In the rows, 128 means zero.
Each row of numbers belongs to one of the elements below and depends on some of the facts about them. Some rows are named. Which element is each other row?

Some rows with their names:
[ 81 136 162 127 165 122 110 123 164 157 210 106 132 137 200 124 122 120
  77  91 115 149 134  65 120 127 146 125] -> madristu
[ 68  99 108 174 127 179 202  88 178 120 117 119 139 135 127 141 140 151
 121  94 171 136 117 135  99 123 158 140] -> zazom
[160 131 138  95  94 111 139 118  98 122 121 128 158  96  84 137 118 130
 124 162 128  96 128 128 130 117  73 102] -> kekla
[121 131 131 109 138 121 119 134 118 124 110 139 155 118  80 128 128 126
 201 129 120 146 115 103 130 126 111 132] -> ruren
[155 132 156 134 102 142 133 174 174 125 144 125 117 125 171 121 118 125
  92 112 113 160 137 145 153 165 120 130] -> braplibi
[117 128  80 118 162 161 177 109 115 132 111 157 102 156 102 165  93 124
  91 140 151 115  77 124  94  89 131 160] -> begor
[148 143 129  97 108 137 119 190 168  89 125 185 118 122 128 130  89  99
 133 125 101 149  96 109 157 162  91 139] -> sadis
[ 88 143 128 126  94 124 162  66 144 119  83 164 157 150 121 114 106 131
 154 130 124 123 133 120 148 152 120 133] -> kefli
[110 125 143 158 141 113 141 159 136 125 171 103 136 144 129 126 132 145
  94  99 106 139 145 103 131 143 123 121] -> geme
[105 127 160 134 150 117 121 146 140 134 150  92 151 121 101 136 153 163
 159 123 104 129 138 123 159 135 124 112] -> bukla
[ 97 153 129 130 114 148 172  57 129 146 106 176 149 155 137 113  95 110
 120 131 145 165 124 106 139 121 131 147] -> braflin
[143 137 139 159 129 142 157 142 110 124 128 119 136 118 143 108 126 110
 153  96 140 151 138 119 118 138 122 121] -> naluflen
[164 142 146 132 125 149 167 133  73 145 154  97 118 101 146 121 119 119
 103 115 148 136 147 140 106 118 100 116] -> flagre
[130 126 122 132 125 115 146 133 109 112 118 144 137 121 117 122 115 102
 142 123 121 139 121 110 121 123 107 124] -> ragri
[146 119 111 124 143 123 145 131 103 150 120 114  91 167 121 141 109 124
  86 161 125 117 110 162 122  92 140 145] -> fegen
[114 136 154 137 150 144 152 146 116 146 165 104 137 128 122 119 129 146
 146  95 129 141 137 100 134 134 117 115] -> sasu
[125 132 114 167 111 102 107 166 107 129 127 119 110 130 141  92 106 144
 160  96 146 138 150 158 157 123 154  99] -> sugral
[113 126  90 115  93  79  82 134 167 120 135 112 130 123 130 120 201 104
  74 137 115 100 169 135 107 160 133 111] -> vili
[103 130 126 111 143 114  93 138 111 133 102 134 137 121  66 119 118 139
 217 108 136 148 117 122 143 119 127 125] -> sekek
[147 152 158 128 119 154 162 119  93 155 173 109 145 102 138 132 119 121
 135 109 150 126 156 120 130 126  98 109] -> govel

How the elements are related:
α: refers to; π: points at
kekla | α vifor, pluneden
braflin | α drusto | π kefli, torin
voni | α madristu, vastik
rufim | α mibas
virol | α madristu, lufli, kladem, fluvi, ploga
bririn | π gaplinek
kladem | π gagran
mibas | π zeser
drozo | π loro, zegrom
tedok | π plefo
tulok | π rurin
madristu | π grezo
gaplinek | α tudo, fifi, skebiplu | π tedok, skastom
zegrom | π grigrir, flubam
pliple | π kliper
pimen | α gebrages, pliple | π nadri
trutadron | π loro
plefo | π vifor
muflus | π skave
brebrus | α gudolor, daleklir | π kleklus
skaska | α fledri, nidul
trotrar | α skami, gudolor | π reler
loro | π grigrir
skegures | α klobis | π plegrulo, vatak, briga
kleklus | π skastom
dubror | α fledri | π drevum
ruflegrir | α muflus, flaklo | π funos
faso | α flagre, vifor, skave, drevum
vakliman | α plegrulo, naluflen
doplam | α novi
gebrages | π noskim
bosti | α geme, fetok
mina | α trutadron, plipo | π bukla
rupufo | α zage | π plefo, biperel
noskim | π plefo
sekek | α budrun, kliper
reler | π funos
plegrulo | π funos, skave
saplik | α tulok, gropim, zedran
flino | α madristu, geme, zeser | π poto
movogra | α lovel | π risur
fluzi | α stubos, sugral
klava | π trovek
grezo | α tudo | π rurin
dropluk | π ruflegrir
flikloru | α zazom, klava, suklodon | π raklobra
fleskul | π mibas
lagagro | α zeser | π noskim
bruvil | π klifudru
torin | π plefo
temem | π rupufo
pogul | α trutabrim, fluvi
bridam | π dristul
kilemu | α brubrivis, greklosan | π stubos, klimovik
fetok | π ruflegrir
suber | π muflus, ploga
buflo | π vili
skugum | α lovel, rogis, zazom, torin
fafugo | α vifor, klimovik | π klimovik
lodron | π fadel
zeser | π nedasku
briga | π nuzul
marer | α vili
flubam | α lovel, gudolor, reler | π kluvumel, ruflegrir
flosa | α niklopen | π zage
klodil | α brubrivis, nerak | π nedasku
trovek | π rupufo
tedrin | π kemos, suber
klimovik | π rurin
govel | π saplik
traplem | π nusam, dropluk
giklar | α skami, kliper, voser, miron
zazom | π pogul, vatak
stobal | π stubos
skuflin | α sasu, vastik
bekik | α gudolor, mufo
reklal | π grezo
trulir | α tedrin, grepul
gudolor | π nedasku, vili
skave | π doplam
ploga | π flubam
flagre | π plutem
nadri | α tudo, latri
mufo | π niklopen, zage
flemuk | α mufo | π plegrulo
begor | α rogis, rima | π skave, vastik
kamul | α noskim, daleklir
vastik | π plefo, funos, niklopen, doplam, studran
lovel | π fledri
ragri | α gropim
naluflen | π kekla
dobos | α fleskul, poto | π fetok
femerus | π klava
fadel | π kluvumel
kasum | α miron | π skegures, plorume, bruvil
voser | π biperel, lagagro
drevum | π klimovik
gafi | α mufo, ploga, raklobra | π kladem
nusam | α tedrin, skeso, diplapla | π plutem
fledri | π nedasku, brivuk
ruten | α femerus, grigrir, niklopen, brubrivis, latri
rurin | α femerus | π biperel
sasu | π bosti
kefli | α briga | π klifudru
vatak | α daleklir, trovek, fadel, pliple
risur | α budrun, brubrivis, stobal, raklobra
zuple | α govel, gebrages, plorume, pluneden | π dristul
suklodon | π stubos
gropim | π tulok, vili
kubru | α gebrages, vastik
klobis | π sutugim
niklopen | π funos
skabis | α nerak
flaklo | π kliper, klimovik
sadis | α braplibi, kleklus, fluvi, klubrel
budrun | π flikloru
skofun | α kleklus, fifi | π gropim
fegen | π vastik
kemos | α bukla, vastik, raklobra | π fadel
klubrel | π tedrin, zegrom
studran | α reklal, voser, sugral, plipo
klifudru | α braplibi, traplem, lebis
puskim | α nuzul, trutadron | π zizam, fegen
skeso | π lagagro
ruren | α bruvil, stobal
plorume | π rufim

Rows to name:
No name comes twice in this set of rows, the named rows included.
[ 90 112 155 129 163 132 102 112 138 161 154  66 136 107 158 126 142 132
 195  80 140 164 121 111 106 114 154 126]	stobal
[141  98 107 105 138  92 129 153 125 104  88  74 103 163 107 165 122 171
  65 185  98  75 103 196 132 110 133 145]	funos
[107 151 129 143 129 103  96  92 117 198 151 148  76 136 187 111  95 106
 143  99 162 154 148 123 146  99 194 119]	voser
[120 122 126 168 126 122 134  90 144 152 141 161 121 124 150 162 160  99
  70 161 121 126 132 110 134 104 169 125]	klava
[ 95 130 107  94 166 160 151 135 144 141 126 117 100 153 102 153  86 178
 129 127 138 116  92 138 119 107 131 162]	flemuk
[146 123 123 142 169 131 136 153 116 113 145  89 103 161 145 141 111 166
  75 133 108 105 122 135 105 129 131 147]	fetok
[139 105 119 115 165 139 121 126 107 154 109  43  95 161 143 143 154 147
 119 168 104 132 104 207 119 120 137 171]	niklopen
[181  98 101 123 169 155  95 116 114  77  92 196 118 127 108 144 124 198
 132 154 143  61 105 121  87 126 144 144]	flubam
[150 138 142 150 117  95 131 135 106 135 116 156 136 135 100 141 148 108
  92 189  98 125 141 148 185 123 141 113]	skastom
[194 111 156 126 137 156  88 105 110  99 125 140 123 107 134 127 134 205
 105 170 140  66 159 161 111 153 137 128]	fadel
[111 120 125 125 112  97 100  96 144 149 153 114 117 123 192 133 149  64
  88 121 134 129 138 101  90 120 153 120]	tulok
[134 158 163 128 147 146 147  75  99 210 182 145 124 140 154 135 118 137
  59 168 147 122 169 126 156 108 132 122]	gebrages
[189 101 131 135 151 123  84 118 102  54  99 137 127 135 142 115 146 185
 112 162 100  75 140 148 104 150 131 127]	kluvumel
[141 119 132  88 132 136 107 115 118 124  68 146 157 117  79 116 161  93
 243 134 114 165  93 126 121 134  94 145]	ruten

The same elements again, as new rows of numbers:
Some elements and their rows:
[130 116 103 146 128 124 129 130 133 148 109 122 143  97 130 125  85 143
 170 141 140 119 159 149 109 127 122 126 132 132 146 153 137 103 143 136
 162 114 134 159 157 142 157 214 181 135 135 128 135 126  88 146 153 128
 144] -> skugum
[163 102 139 128  85 151 117  97 121 114 145 106 124 168 121  93  91 175
 165 149 104  81 135 186  53 177 145 127 143  89 189 150 129 120  94 145
 218 131 124 107 167  92 120 137 155 108 129 143 133 189 129  91  95 189
 167] -> zazom
[137 135 117 101 154 139 109 132 125 143 115 141 128 133  87 132 143 123
 149 146 145 115 132 133 138 129 125 151 125 108 134 120 137 124 120 140
 130 136 138 126 122 140 104 146  92 117 142 123 127 141 155 127 123 134
 100] -> geme
[118 142 120 142 134 101 131 144 142 143 138 136 149 125 164 150 100 141
 152 113 110 118 130 138 119 152 113 114 158 133 113 147 126 128 113 130
 113 127 117 143 108 147 121 151 157 164 139 125 109 128 115 115 145 111
 146] -> nusam
[166 143 175 147 118 135  97 132 134 158 136 144 130 155 129 139 134 156
 115 133 105 123 112 147  81 179 132 112 155  94 135 170 133 128  77 108
 101 139 145 128  99 144 126  77 116 132 130 109  88 135 160  88 112 140
 128] -> traplem
[119 132 113 100 107 113 135 136 112 121 125 144 142 147 119 133 152 128
 143 142 141 109 128 147 154 142  99 143 113 121 130 108 136 114 135 177
 118 143 138 130 102 147 114 150 149 131 139 119 167 113 121 153  70 144
 133] -> plipo
[131 123 112 124 124 116 126 127 126 139 126 147 136 140 116 132 118 130
 163 155 125 125 124 140 147 125 115 144 130 122 118 132 125 135 115 150
 139 119 116 133 134 135 103 141 124 133 153 118 137 128 125 135 111 124
 120] -> zedran
[136  96 139 121 161 128  53  96  99 131 120  90  93 127 116 109 184  99
  62 174 114 167  98  87 157 105 138 127  97 101 149 135 169  93 151  86
 117 134 169  85 157 103 147  74  83  89 105 132 151 112 204 147 113 164
  96] -> madristu
[139 164 123 161 131  94 165 150 170 161 152 137 153  85 125 189 128 108
  92  94 162 128 119 160  78 157 117 118 181 192  89 160 136 199 108 139
  52 115 190 129  16 179 137 126  97 146 151 123 103 105 127 135 114  81
 137] -> kluvumel
[133 123 109 120 129 124 125 120 133 132 132 138 138 137 123 131 115 130
 166 155 132 125 127 143 148 119 121 144 124 124 123 133 123 137 116 152
 136 120 119 132 128 131  92 144 125 133 147 126 138 128 125 144 114 125
 114] -> nidul
[143 122 126 108 132 147  85 100 121 132 156 151 128 150 135 146 120 119
 151 142 125 117 120 144 140  93 125 155 116 110 151 135 162 118 115 144
 141 143  92 141 133 110  60 148 150 134 134 105 120 163 163 131 158 129
  89] -> govel
[138  72 109 137 129  84  54  80 103 123 147  83 109 146 188 103 157 117
  76 185  76 165  79 117 151 109 126 112 107 110 162 163 178  87 143 103
 140 115 156  78 166  88 144  67 139 109 128 126 158 104 172 146  93 179
 104] -> flaklo
[125 163 154 163 119 114 184 148 161 134 157 120 151 110 153 167 137 131
 103  64 135 110 123 135  62 189 147  93 181 176  97 154 105 191 116 110
  80 142 158 120  50 148 150  88 111 154 120 161  90 138 101 109 140 108
 181] -> ruflegrir
[147 153 167 162 104 118 122 132 136 146 156 130 141 146 170 160 129 151
 112  89 104 114 117 139  70 171 128  84 174 128 132 171 133 136 102  98
  98 141 126 132  88 140 138  86 162 151 126 117  85 138 122  92 150 128
 152] -> dobos
[119 119 145 109  91 146 116 115 111  87 157 119 128 191 175  81 134 185
 148 100  83  64 127 149  76 187 143 113 140  74 181 118 130  72 106 146
 189 163  94 127 156 104 124 130 226 135 106 134 119 177 108  84 126 197
 158] -> kasum
[138 126 118 112 153 133 114 147 133 151 103 135 131 133  74 120 123 134
 157 170 127 129 128 131 139 141 125 149 127 103 110 126 114 127 110 120
 133 131 137 132 139 158 103 140  80 117 152 126 118 123 149 120  97 128
 107] -> braplibi
[ 96  93 183 165  96 156 117 157 102 116 106 134 119 162 145 115 141 153
 156 131  82 139 128 110 133 130 163  98 114 106 141 123 123 107 159 107
 119 145  58 155 188  99 116  80 180 135  85 126  96 146 115 102 136 172
 132] -> braflin
[127 125 111 122 141 138 116 127 131 136 124 122 136 105 125 122 111 128
 143 120 147 110 154 142 119 129 120 135 127 123 148 127 146 100 143 136
 148 134 128 151 140 151 147 204 175 123 122 115 134 129 102 145 151 125
 129] -> bekik
[114 137 108 110 140 126 129 132 126 111 131 129 139 118 148 114 117 130
 124 105 140 121 138 135 125 121 108 135 126 116 127 100 147  89 140 144
 136 124 133 148 111 159 142 190 183 132 131 101 138 117  98 131 130 126
 125] -> sekek
[156 158 129 155 128 104 127 141 152 174 144 151 156 106 132 183 123 119
 107 127 146 141 125 166  96 135 105 121 167 158 100 168 151 166 103 130
  71 118 164 146  40 175 121 139 121 147 155 102 118 108 141 139 123  92
 122] -> loro

Which element is each row?
No name comes twice in this set of rows, the named rows included.
[102 124  72 109 167 123 138 115 144 135 145 143 142 117 142 149 120 108
 173 112 138 115 129 125 162  94 129 151 128 158 105 123 141 150 133 156
 145 135 103 140 118 124  86 186 150 159 142 136 116 156 114 149 191  98
 113]	kekla
[120 116  99  82 141 157 129  97 133  95 160 125 134 155 124 109 131 127
 167 115 121  70 127 137 113 126 145 164 140 120 142 116 125 156 110 150
 185 158  99 114 128  85  69 150 136 127 137 151 117 204 133 111 148 160
 124]	plorume
[145 129 135  95 115 143 108 124 117 112 132 150 131 143 120 106 108 129
 120 145 132 124 128 162 120 114 111 157 121  95 146 105 154  97 119 151
 135 127 122 148 119 145 102 167 161 103 142  86 146 136 132 110  93 133
  81]	budrun
[102 128  88 105 186 119 125 151 146 140 116 136 140 110 105 132 123 119
 166 132 141 113 146 110 157 127 127 142 143 131 102 112 126 126 138 137
 142 139 127 144 128 165 127 189 128 141 144 133 118 126 113 143 147 113
 117]	bosti
[166 146 117 121 112 101  94  91  96 135 129 108  96 140 143 127 148 128
  90 144 141 171 107  83 181  99 103 118  85 114 155 142  97  97 104 110
 149  93 131  73 186  67 160  49  68 113 128 136 178  79 162 161 142 122
 141]	gropim
[ 97 129 138 139 116 132 175 150 139 119 126 131 134 120 112 133 133 131
 138 109 129 117 135 118 127 148 145 121 145 155 106 116  98 167 143 136
 121 135 127 129 115 125 126 110 105 140 119 155 114 134 107 125 120 117
 158]	zizam
[ 88 114  75 108 150 122 165 128 146 104 135 116 138 134 127 102 105 140
 184 120 114  85 134 124 132 154 138 142 156 137 116 109 102 147 121 148
 185 139 105 121 134 127 126 176 144 146 149 163 121 164  82 120 131 139
 158]	rufim
[ 95 100 196 159  94 153 122 171 103 131  91 165 123 139 104 140 142 134
 155 143 105 160 135 116 153 105 148 109  90 116 134 126 126 125 173 109
  74 139  55 178 160 113 104  84 142 132  89 110 113 116 122 122 127 130
 109]	bririn
[ 88  86 179 165  96 177 162 159 119 104 101 127 112 106  75 137 173 106
 115 128 140 157 146 107 155 105 173 110  82 169 130 113 127 168 212 111
  79 146 108 138 160  92 132  72 110 109  62 158 134 127 110 153 118 124
 130]	noskim
[107  89 186 166  90 142 116 150  99 125 104 138 113 142 118 128 157 126
 116 160  98 172 116 110 161 107 152 102  92 129 131 127 132 133 171 102
  86 128  86 134 174  86 120  43 125 122  89 126 131 111 140 128  96 138
 120]	skeso

